Below is a small trained network, with its code and all its weights. Each question gives an input and a class and asks what happens when units are switched off, that is, made to give their printed mean instead of their output.

import numpy as np


def w(rows, s, z=0):
    codes = np.array(rows[::2]) - 128.0
    scale = np.full(codes.shape[1], s)
    scale[-1] = z or s
    return codes * scale


def f(y):
    return np.maximum(y, 0)


def log_softmax(a):
    a = a - a.max(-1, keepdims=True)
    return a - np.log(np.exp(a).sum(-1, keepdims=True))


def net(x, mask):
    res = np.array(x, float).reshape(1, 3) / 4 @ E
    y = f(res @ A[0][:, :-1].T + A[0][:, -1])
    res = res + np.where(mask, y, B[0][:, -1]) @ B[0][:, :-1]
    return log_softmax(res[-1] @ U[:, :-1].T + U[:, -1])


A, B = {}, {}
E = w([
[152,219,64,98,53,183,194,95,40,160],'x0',
[167,99,64,153,47,7,153,168,74,70],'x1',
[116,204,40,205,175,141,114,108,151,124],'x2',
],0.014)
A[0] = w([
[52,140,131,101,168,166,127,101,125,169,158],'n1',
[182,126,182,29,57,111,175,131,96,111,253],'n2',
[165,113,103,140,111,99,108,166,135,113,78],'n3',
[178,255,71,151,103,142,167,100,155,138,170],'n4',
[77,125,141,113,106,175,123,59,153,178,145],'n5',
[165,211,103,142,129,120,153,139,43,89,172],'n6',
[182,190,116,79,83,186,198,66,123,169,98],'n7',
[95,113,133,207,180,61,95,121,173,124,74],'n8',
[61,175,133,191,213,194,125,90,139,134,134],'n9',
[145,137,92,167,115,18,140,153,139,105,172],'n10',
],0.012,0.0033)
B[0] = w([
[97,152,103,184,157,144,128,140,131,151,202],'n1',
[111,74,152,151,70,157,221,99,115,125,251],'n2',
[142,144,125,186,113,157,124,130,154,130,173],'n3',
[155,138,50,105,139,175,152,119,46,38,230],'n4',
[121,151,105,147,174,149,77,147,141,133,197],'n5',
[145,93,104,150,117,147,71,149,92,104,222],'n6',
[127,116,129,192,158,167,136,121,102,160,236],'n7',
[141,161,165,190,164,70,145,104,102,140,213],'n8',
[118,150,83,105,130,190,114,105,72,109,231],'n9',
[162,97,68,248,76,105,88,149,134,118,226],'n10',
],0.014,0.019)
U = w([
[160,223,107,137,92,86,83,148,124,91,70],'0',
[149,109,148,148,168,41,36,178,195,131,241],'1',
[105,122,157,127,49,130,147,139,120,163,120],'2',
[169,148,93,9,148,62,126,157,146,118,2],'3',
[114,97,208,21,92,99,189,99,142,116,178],'4',
[100,163,79,82,150,171,29,166,154,135,41],'5',
[113,181,128,151,188,126,121,86,110,177,164],'6',
[188,137,28,135,110,162,121,124,88,6,138],'7',
],0.012,0.003)

Each question gives the input, the list of numbers given to net, and the class t.
The units are the neurons (one row each of A and B). Each row of codes is followed by its name. A weight is (code - 128) times the scale printed after its matrix; where a second scale follows, it is the last column's (A, B and U).
mask holds one flag per neuron, in row order. A switched-off neuron (its flag False) gives its mean, the last column of its row in B, instead of its output. The means were averaged over made-up inputs and are rounded, as every weight is.
A unit's drop is (log p(t) with every unit on - log p(t) with that unit switched off) / (log p(t) with every unit on - log p(t) with every unit switched off).
The circuit of an input: a set's keep is (log p(t) with only the set's units on - log p(t) with every unit switched off) / (log p(t) with every unit on - log p(t) with every unit switched off). Starting from all 10 units, units are removed one at a time, each time the one whose removal leaves the highest keep (on an exact tie, the one counted first), for as long as the keep stays at least 0.8.
circuit, biggest first: the units of the circuit, biggest drop first
top k neurons: the k neurons with the biggest drops, biggest first
drop of u: that unit's drop, to one decimal
input [-3,-3,1], class 6: circuit, biggest first => n4
input [-4,-7,-3], class 5: top 4 neurons => n2, n7, n5, n9
input [3,3,-5], class 2: circuit, biggest first => n4, n2
input [-4,6,3], class 1: circuit, biggest first => n4, n9
input [6,4,-7], class 2: circuit, biggest first => n2, n4
input [-1,7,-8], class 2: circuit, biggest first => n4, n2
input [1,6,-6], class 2: circuit, biggest first => n4, n2
input [-1,-8,5], class 5: circuit, biggest first => n2, n5
input [-5,-5,-5], class 6: top 2 neurons => n10, n6
input [-8,-1,8], class 6: top 3 neurons => n8, n4, n9
input [-2,-7,3], class 5: top 2 neurons => n9, n2
input [1,-6,-1], class 5: top 4 neurons => n8, n2, n5, n9
input [2,-8,-2], class 6: top 3 neurons => n7, n6, n1
input [-2,-8,5], class 5: top 3 neurons => n9, n2, n5
input [-4,-5,7], class 6: circuit, biggest first => n8
input [-6,7,-7], class 2: top 3 neurons => n4, n2, n9
input [-6,-2,-3], class 1: drop of n2 => 0.1
input [-2,2,-4], class 2: drop of n4 => 0.4
input [-5,1,-4], class 1: drop of n4 => 0.3
input [-2,-8,-5], class 5: top neuron => n8
